Here are made-up elements, facts about them, and rows of numbers that follow some of those facts. Name the element behind each unnamed row.

There are 4 kinds of fact about the elements: Φ, χ, μ, β.
tazam Φ plikle
pafe Φ vita
stero Φ ligram
vasisu Φ fezar
sevo Φ fubin,natre
vizovi Φ fliboma
mosen Φ rodom
plonate Φ stiska,nakla,flafli
skeben Φ vita
fligar Φ trogrivun
stiska Φ plegri
skovun Φ dobru
leske Φ trabrokes,zaken
skilas Φ dobru
flafli Φ drogrim
grebom Φ rodom
deklel Φ trudar,gukon
leflato Φ fezar
fudum Φ trabrokes,fezar
tretan Φ nakla,ploplim
nuklu Φ nakla,fezar,kitri,drogrim
todak Φ kitri,sevo,tepen,rodom
natre Φ fubin,fezar
vigri Φ plegri
rodom Φ fezar
pibu Φ guvan
dobru Φ fubin
fluflekil Φ fubin,plikle
kostimu Φ fador
flimokli Φ raka
vazun Φ trabrokes
gopiplo Φ rebre
pluze Φ fedrupam,guvan,raka
plaskis Φ vita
flastok Φ lopagru,plikle
tabol Φ klilel,guvan,lopagru
flire Φ raka,skestas
sepel Φ plaskis
zosali Φ gukon
luplak Φ poklo
vita Φ fubin,fezar
grustul Φ plaskis
getruk Φ trabrokes
mugrol Φ mizun
nakla Φ fubin
drisok Φ vetru
postu Φ fubin
poklo Φ vasisu
drogrim Φ fezar
skestas Φ fezar
dridrar Φ vizovi,fador
plemegek Φ stiska
ligram Φ raka
tiplim Φ vizovi
guda Φ skedamer,todak
gotis Φ natre
botre Φ vetru,plikle,drogrim
nari Φ dobru,sevo
ploplim Φ lopagru
flegul Φ drokis
fezar Φ fubin,lopagru
lizufam Φ femen
risis Φ fluflekil
rabrimo Φ fedrupam,guvan
trovuti Φ plegri,vigri
mizun Φ skestas
dalos Φ pluze,nuklu
ripun Φ vetru
{tazam,fligar,stiska,nilos,deklel,fuskun,flastok,dregem,reda,luplak} χ 184
{pafe,skovo,mosen,tranukler,tonom,retim,fluflekil,gopiplo,troda,lopagru,drisok,fliboma,skestas,zaken,trabrokes,stoskek,skega,loskom,petre} χ 745
{stero,brefal,fliduk,plabraral,kitri,vebras,flire,tapu,tiplim,sibom,nari} χ 237
{vasisu,sisum,tupas,grebom,dubru,zegedos,ridri,treklek,dodom,getruk,mugrol,drogrim,trogrivun,gusugu,brusibul,trovuti} χ 789
{sevo,sulatur,nuklu,bruskatir,guvan,fige,flenim,fugra,sasukur,rabrimo} χ 567
{vizovi,pliplugam,rodom,plugadus,fubin,plegri,skigir,kibun,plikle,rovi,botre,goklu,risis,druzen,mizun} χ 104
{plonate,skovun,fudum,dobru,tisko,vatre,zosali,grustul,raka,skedamer,flegul,grekon} χ 759
{fador,puflir,maklanok,flimokli,drodi,kiflor,gukon,femen,taden,fludek,daloplol} χ 212
{drokis,vumal,skilas,grepler,ratragan,kostimu,fimur,rebre,kliman,ligram,skegrar,dradusen,fezar,vidim} χ 995
{leflato,bunidu,nagrobi,bogris,fleke,mifizel} χ 950
μ:
vizovi μ plemegek μ dridrar μ tranukler
nilos μ dradusen μ mizun μ fige μ skestas μ leflato μ skovun μ fador μ guda μ flire μ treklek μ trudar
tupas μ fleke
fliduk μ tefal μ rodom μ loskom μ poklo μ sturu μ fligar μ vumal μ sulatur
pliplugam μ grustul μ maklanok μ flastok μ zegedos μ stero μ tresi μ drisok
retim μ tiplim
vigri μ druzen μ vidim μ puflir μ nuklu μ ridri μ pafe
fluflekil μ grepler μ nusin μ sepel μ gusugu
zusuk μ kiflor μ stoskek μ skedamer μ trogrivun μ drokis μ leske μ reda
tisko μ rebre μ petre
plugadus μ mugrol μ fudum μ dregem μ flimokli μ ratragan μ tepen μ drisa μ brefal μ lopagru
plaskis μ risis μ raka μ nari μ flafli μ flenim
tabol μ rovi
dodom μ mosen μ teple μ skigir
gukon μ gistel μ plonate μ fuskun μ lizufam μ guvan μ stozan μ nagrobi
fliboma μ plegri μ dobru μ skilas
drogrim μ taden
kibun μ vasisu μ skovo μ fugra μ kitri μ fimur μ vatre
plikle μ deklel μ sisum μ fezar μ sevo μ tagas μ bogris μ ripun μ sibom μ drodi μ gotis μ troda μ zosali
fludek μ stiska μ botre μ grekon μ gopiplo μ kliman μ grebom μ trari
skegrar μ fubin μ plabraral μ bunidu μ getruk μ tazam μ bruskatir μ daloplol μ tonom
trabrokes μ kostimu μ tapu μ dotrobe μ brusibul
skega μ replal μ ligram μ mifizel μ femen μ luplak μ sasukur μ goklu μ vebras μ flegul μ dubru
trovuti μ fedrupam μ zaken μ rabrimo μ klatren
[tagas,sevo,sisum,deklel,troda,drodi,zosali,bogris,plikle,sibom,gotis,fezar,ripun] β skagri
[tazam,tonom,bunidu,plabraral,bruskatir,fubin,getruk,skegrar,daloplol] β vetru
[pafe,puflir,nuklu,vigri,ridri,vidim,druzen] β pibu
[klatren,fedrupam,zaken,rabrimo,trovuti] β gilo
[drisa,brefal,fudum,ratragan,plugadus,flimokli,dregem,lopagru,mugrol,tepen] β nakla
[stero,pliplugam,maklanok,zegedos,flastok,grustul,drisok,tresi] β vazun
[vasisu,skovo,kitri,vatre,fimur,kibun,fugra] β bugregres
[vizovi,tranukler,dridrar,plemegek] β flepo
[nusin,grepler,fluflekil,sepel,gusugu] β vita
[mosen,teple,dodom,skigir] β postu
[plonate,nagrobi,fuskun,guvan,gukon,gistel,stozan,lizufam] β todak
[fador,nilos,skovun,leflato,trudar,flire,treklek,fige,skestas,guda,dradusen,mizun] β zufluk
[sulatur,fligar,vumal,fliduk,sturu,rodom,tefal,poklo,loskom] β seflovil
[stiska,grebom,gopiplo,trari,kliman,fludek,botre,grekon] β dalos
[drokis,leske,zusuk,reda,kiflor,trogrivun,skedamer,stoskek] β pluze
[tupas,fleke] β zizel
[skilas,dobru,plegri,fliboma] β natre
[flafli,plaskis,raka,flenim,nari,risis] β klekis
[dubru,vebras,luplak,femen,ligram,replal,flegul,sasukur,goklu,skega,mifizel] β setos
[retim,tiplim] β skeben
[dotrobe,kostimu,tapu,trabrokes,brusibul] β ploplim
[tisko,rebre,petre] β tretan
[tabol,rovi] β klilel
[drogrim,taden] β paplak

Some elements and their rows:
[  7  14   1  -5   1  17   4 -10 -14  -9   5 -11  -3  -9  -2   2   4   3
  -5 -14   3  -6 -12 -10  -3   4   2  -6   3   2  -1   3  -4 -11   6   0
  -3   2   4   2   5  -3] : flenim
[  4  -9  12   4   0  11   4   8  -1  -5   5 -15   3 -10   0  -3   4   0
  -4 -13  -7  -7   0 -13  -1  -4   3   3  -2  -4   6  -3  -6  -7   1   1
  -1  11  -7   7  15  10] : flafli
[  0   8  23   7  22  14   3 -13  -6 -25   0  -9   4  -4   0  20   5   6
  -3 -19  17  -9  -9  -7   1  -1   9  -4   9  -1   3  -3  -7 -19   6  -7
   9  -8   0   4  29  -7] : bogris
[  0  15  16  24   4  -7 -17 -12  -3   7  17 -16  -5 -11  10  30  -5   9
  -2 -13  13  -3  -2 -10  -1  -5  -5  -3  -4   0   5   2   7   5 -10  15
  -6 -22   1  11 -24  12] : plabraral
[  9   6   4 -16   2  10  14 -13  -9   3   8 -14   7  -7   1   5   4   3
  -1  -8   3  -9 -15  -1   1  10  -1 -12   0   0 -10  -1  -8 -10   0  12
  -9   6   1   5 -19  -1] : tranukler
[  0  29   7  23  22  14 -19 -19 -19 -31   0  -3 -14  -1   0  29   4  11
   1 -34  40   0   0 -24  -5 -18   6   3   7  -3  19   4   9  -7   7  -9
   8 -22   4   6  36  -5] : sibom
[  1  23   4  22   9   1 -17 -14  -7  -4  12 -12 -11  -9   7  22  -2   9
  -2 -18  18  -2  -2 -18  -2 -10  -3  -1  -1  -3  11   4   9   4  -3   6
  -1 -23   2   9 -11   8] : kitri
[  3   8   9  16   3  20   0  -1  -5  -6   4 -14  -2 -16  -1   4   4   5
  -3 -10  -3  -5  -8 -11   1  -4   6   2   4  -4   2   6  -3 -11  11  -7
   1   0   3   6   8   2] : sturu
[  7  -2   9  -1 -15   8  -6  -1 -13   0   8 -13   4 -11  -1   3  -4   4
  -7 -19   3  -1  -1 -11 -12 -11  -2   1   4   0  12   3   0  -2  -9   4
  -6   3 -11   8  11   7] : flimokli
[  3   5  51   7  13 -10  -1  -9   4   9  17 -22 -10 -14  19  24   0  10
  -1  -4  -2  -1  -4  -7   5  15  -6 -13  -5   1  -9  -6  -4   2 -10  17
 -24  -9 -13   2 -39  16] : nilos
[  7  25  -7   8  -1  24 -10  -9 -22 -17   4  -6 -13 -10  -4   6   4   7
  -4 -22  12   0  -7 -22  -6 -10   3   3   5   0  14  11   7  -7  12  -8
   0  -7   6   3  19  -2] : daloplol
[  8  20  -6  -8   2  22   4 -12 -16 -14   4  -7   0  -9  -5  -2   4   3
  -6 -16   4  -4 -13 -12  -3   0   3  -4   6   0   4   5  -3 -13   8  -4
   1   3   5   1  10  -5] : bruskatir
[ 10  10  11  -2  21  30   2   5 -12 -33  -2  -6 -19 -11   2 -16  12   7
  -4 -24  -2   4   1 -27  -3  -6   9   6   6 -11  18   1  -2  -8  17 -15
  -1  19 -18  -3  33   7] : guda
[  3  14  -1   6  20   0  -4 -19   1  -4  12 -11  -1  -7  11  19  -4   5
  -5 -11   9  -8  -8  -3   6  -1  -1  -8   2  -6   5  -1   0  -1  -5  11
   7 -18  -2  10 -25   7] : grekon
[  5 -19  21  -1   6  -9  -9   2   5   1  22 -19  12  -3  11  13   0   2
   1 -10  -3 -12  -2  -7   1  12  -6  -2 -19   3   8   2   4  -3 -16  17
   6  -2  -1   8  -1  18] : stiska
[  4  14  -4  13   6  30  -2  -3 -10 -18   2  -8  -2 -15  -4   0   4   5
  -6 -15  -1  -4 -10 -15  -2 -11   9   6   7  -7  12   9  -1 -11  16 -16
   3  -1   6   4  17  -3] : drisa
[  0   9  42  17   0 -11 -10 -18 -12   5  10 -20   4  -1   6  42   2  13
  10 -21  38  -3  -2 -11  -8  -4  -6  -6  -6   6  -3  -4   7  -3 -14  19
 -18 -18   6   9   2   3] : sisum
[  8  -6  11 -16 -10   7   9  -1  -9   0   8 -13   9  -7   1  -2   0   1
  -8 -14  -2  -6  -5  -4  -5   5  -2  -8   2   3   2  -3  -7 -10  -9  11
  -4  13 -12   6   5   6] : rabrimo
[  3  13   2  15   6  25  -1  -1  -7 -12   3 -10  -7 -15  -2   3   6   5
  -4 -14   0  -5  -9 -14   1  -6   7   4   6  -4   3   5  -1 -11  14 -12
   3   1   3   5  12   1] : tresi

Which element is each row?
No name comes twice in this set of rows, the named rows included.
[ 15   3  13 -30  16   5  15 -11  -7  -8   2 -12  -4  -2   4 -16  10  -5
  -3 -12  -5  -1  -3 -24   1   4  -2  -9  -1  -9   2 -17 -20  -9   2  16
 -22  23 -10  -3 -12   6] -> skestas
[  6  -4  13   2  12 -16   5 -12 -10   4   1 -19  22   9   1  25   7   2
   4 -19  29  -1   4 -18  -8 -14  -4  -1  -9 -10   5 -24  -6 -15 -10  39
 -22  -2   2   7  -3   4] -> fezar
[  5  -3  20   7  -9 -26 -11  -7  -3  24  15 -22   4  -1   7  18   0  -2
   0 -11  10  -3   7 -24  -4  -6 -13  -3 -17  -1   4 -16  -4   3 -22  36
 -24  -8   2  10 -27  19] -> drogrim
[ 13  -7  -6 -28   2  12  15  -7  -9  -7   6  -9  13  -3  -1  -8   3  -1
  -4 -15  -1  -8  -9  -2  -5   3   0  -8   0  -4   2  -3  -8 -11  -4  13
  -2  15  -8   7   0   2] -> gopiplo
[ 10 -22  12 -21  -2  -5  23   2  -4  15  14 -20  36  -3   7  11  -1   6
  -7  -3  -8  -6  -9  15  -5  14  -4 -12  -7  -3 -10 -15  -6 -14 -17  41
 -12  12 -11   6 -30   8] -> fluflekil
[ 10  -7   7 -11  -3  -9   4  -7  -5  15  15 -21  12  -3   7  17   1   6
   8 -14  17  -5   1  -2  -6  -4  -8  -6 -10  -3   0  -3   4   6 -18  31
 -15   2 -10  14 -24  14] -> kostimu
[ 11  14  30  -4  10  -5   3 -16  -7  13  15 -22  -6  -8  15  23   7  13
  12 -10  16   0  -4  -9  -1   4  -9 -10  -8  -4  -9  -3   2   9  -7  25
 -35  -1  -9   5 -51  13] -> dradusen
[  1  27   0  16  -9  11  -3  -2 -16   3   6 -12 -20 -11   0  10   8   4
  -2 -16  14  -5  -2 -17   2   6  -1  -7   1   9  -8  -4   9  -6   7  16
   2  -7   2   8  14  11] -> femen
[  4   1   7 -10  -5  -2  22  -7  -2  21  11 -19   1  -9   7   9   7   0
  -1  -2   4 -15 -11   7   8  24  -4 -22  -4   8 -28 -12  -5  -8  -6  34
  -4   4  -3  11 -23  13] -> skega
[  3 -18  27   6  -5   5   7  10   3   5  10 -19   7 -13   5   5   2   3
  -2  -9  -8  -8  -1  -4  -2   2   1   0  -3  -1  -1  -4  -5  -8  -7   9
  -4   8 -11   9   2  15] -> dridrar
[  6  26 -19   5  28  13  -7 -21  -7 -21   7  -3  -5  -5   6  10  -2   5
  -8 -18  15  -6  -7 -12   3  -8   3  -5   6  -9  14   2   3  -4   4  -1
  18 -15  -1   8  -6   1] -> vatre

Now the same elements, written a new way:
Some elements and their rows:
[ -1   7 -18 -18  -4 -13 -21   5  -1  -4  -2  -7  -3   3 -13 -22 -13  16
   2   0   6 -12  44  10 -12  -2   6  -1  -7] : zusuk
[  2  15 -18  -4  -4  -5  -2  -1   0  11  -4  -6  -3   9   1  -2 -11  -5
  -8  -7   6 -23 -11   1   7  -1  10   5   8] : ploplim
[  5   9  -3 -12  -1  -5 -17   6   0  -8   5  -9  11 -14  -7 -18   1  24
   2  -1   0  -8  53  17  -3   2  -9  -1  -3] : fluflekil
[  2  15 -18  -5  -3  -5  -3  -1  -2  11  -4  -7  -3  10   2  -2 -11  -4
  -8  -8   6 -23 -13   1   9  -1  11   6   7] : todak
[  8  -8   0  -2   7   3  -7   1  -3  -9 -15   2   2 -15  -2  -8   7  -5
   2  -1   2  10 -10   7  14   5  -8   1 -16] : tapu
[  5 -11   8   4   7   8   0  -1   2  -6 -18   3   4 -16   1   6  11 -10
   2   1   1   7 -27   4  18   8 -11   4 -14] : grekon
[ -3  -6  25  11  -7   9  21  -4 -15  10  34   6  -9  14  10   8  -5  -5
   1  12 -15   0 -34  -8 -34  -7  11  -4  21] : brefal
[ -2  -6  -9  -1  17   6  -2  -6  -4   7  -8   4  -2   2  -4  -1  10  -9
   3 -16  -9  11  -7  -6  54  -9  -8   7 -12] : fige
[ 10   3 -20 -23  -9 -15  -9  11  21 -42 -29  -5  12 -20   4  -8  24  10
 -13  17  15  11   7  14 -37   5  19 -29  -4] : deklel
[-11 -10  21  12   3   9  10  -6  12   3  15   0  -6   0   3  24   3   2
   5  -3  -3  -6 -34  -9   8 -11 -15   9  -5] : leflato
[-16  -3   2   1  -4  -3  11  -4  -3  16  -6   3  -2  27  -2  21 -18  -1
   2   2  -9 -17   5 -11 -10  -1  29   3  23] : tepen
[  3  -8   4  -2   4   4  -2   0  -4   0 -23   0  10 -12  -5  11  -6  -7
  -2   2   6  -3 -16  11  20  11  -2   4  -9] : fuskun
[-11  -8  18   6  -5   4  10  -4  11   8   9  -2   3   2   0  31 -16   4
  -1   3   5 -14 -15  -2   0  -1  -4   5   2] : luplak
[ 10  -2   1   2  11   3 -12   3  -1 -18  -9   0   3 -20   2 -24  31   6
  10  -3 -11  12  14   7   1   4 -14   0 -13] : plegri
[-11  -7  16  11  -3   3  11  -4  17   2  10   1  -4   2   4  26   1   0
   2   0   2  -1 -16 -12  -3  -4  -9   4  -1] : stero
[ 13  14 -11   8  -8 -14 -12  14  27 -39 -21  -2   5 -23  11 -29  43  10
   6   6   7  25  51  -2 -60  18  -6 -15  -3] : plikle
[ 10  -4   9   0   3   4 -11   3   2 -20  -2  -4  -1 -26   1 -17  18   6
   6   5  -1   5  -6  13 -14   2 -20   1 -20] : vasisu
[  1  13 -16  -6  -3  -4  -3  -1  -2  11  -7  -5  -2  10   0  -2 -11  -4
  -6  -6   6 -19  -7   1   8   0  12   5   8] : paplak
[  3   3 -17 -18   1  -9 -16   3  -9   1  -9  -4   1   0 -14 -17 -14   5
  -2  -2   6  -5  29  11   9   1   6  -1  -9] : tefal

Name these rows:
No name comes twice in this set of rows, the named rows included.
[  7   0   9  -2  -3  -1 -15   5  12 -24  15  -7  -4 -24   0 -20  14  19
   7   6   4   0   8  12 -32  -4 -27   0 -21] -> trovuti
[  7   4  15  16 -17  -3  28   6  -2  -5  22  11  -3  13  22   0  11 -15
  -7  20  -3  35  -8 -20 -81   6  21 -25  31] -> drodi
[ -3  -5  -9 -11   3  -4  -2  -1  -1  12  -8  -1   6   5 -11  12 -22  -7
 -10  -6  15   5   9   2  33   0   1  -1 -12] -> sepel
[  5   4  -5  -2   3  -3 -17   4   8 -19   6  -4  -7 -13  -1 -27  20  16
  10  -1  -4   3  22   4 -15  -5 -16   1 -14] -> fludek
[  4 -13  38   8  -5   5  28  -7 -21  12  51  -1  -9   9  15   7  -4  -7
  -5  11 -21   2 -39  -3 -58 -17  10  -7  12] -> flegul
[ -2   1  23   4  -7   9  21  -2 -23  18  32   3   6  15   7  13 -15   3
  -4   9 -17  -5   0   0 -13  -3  13  -7  34] -> tonom
[  4  -9   7   8  13   8   2  -1   5  -8 -14   4   7 -17   4   3  24  -7
   4  -6  -5  18  -9  -1  31   4 -17   2 -12] -> skigir
[ -4 -10   6   9   7   4   5  -3   7  -3 -24   4   1  -3   3  15  11  -8
   6  -1  -6   0 -18  -5  10   6   1   6  -2] -> kitri
[ 10  -5   4   4  13   8  -5   0  -1 -11  -5   1   5 -20   4 -10  24  -3
   3  -6  -5  17  -6   4  26   1 -22   1 -17] -> rodom
[  3  -9   7  -3   2   4   0  -1   1   2 -10  -2  10 -12  -5  14  -9  -5
  -6   1  11  -1 -14   9  22   7  -9   2 -14] -> flastok
[  2   0  25   3  -4   9  23  -3 -35  21  32   6   7  16   8   5 -15  -2
  -4  12 -24  -4  -7   3 -18  -2  22  -9  39] -> lopagru
[ -1  -5 -10  -1  11   1   1  -3   6   3  -3   3   0   1  -2   3   9  -8
  -3 -15   1  22   7 -10  39  -7 -11  -1 -15] -> rabrimo
[  7   5   0 -12   2  -2 -12   4  -3  -3   9  -7  14 -15  -8 -11  -6  16
  -5  -3   5   2  41  18  16   1 -16  -3 -10] -> mosen

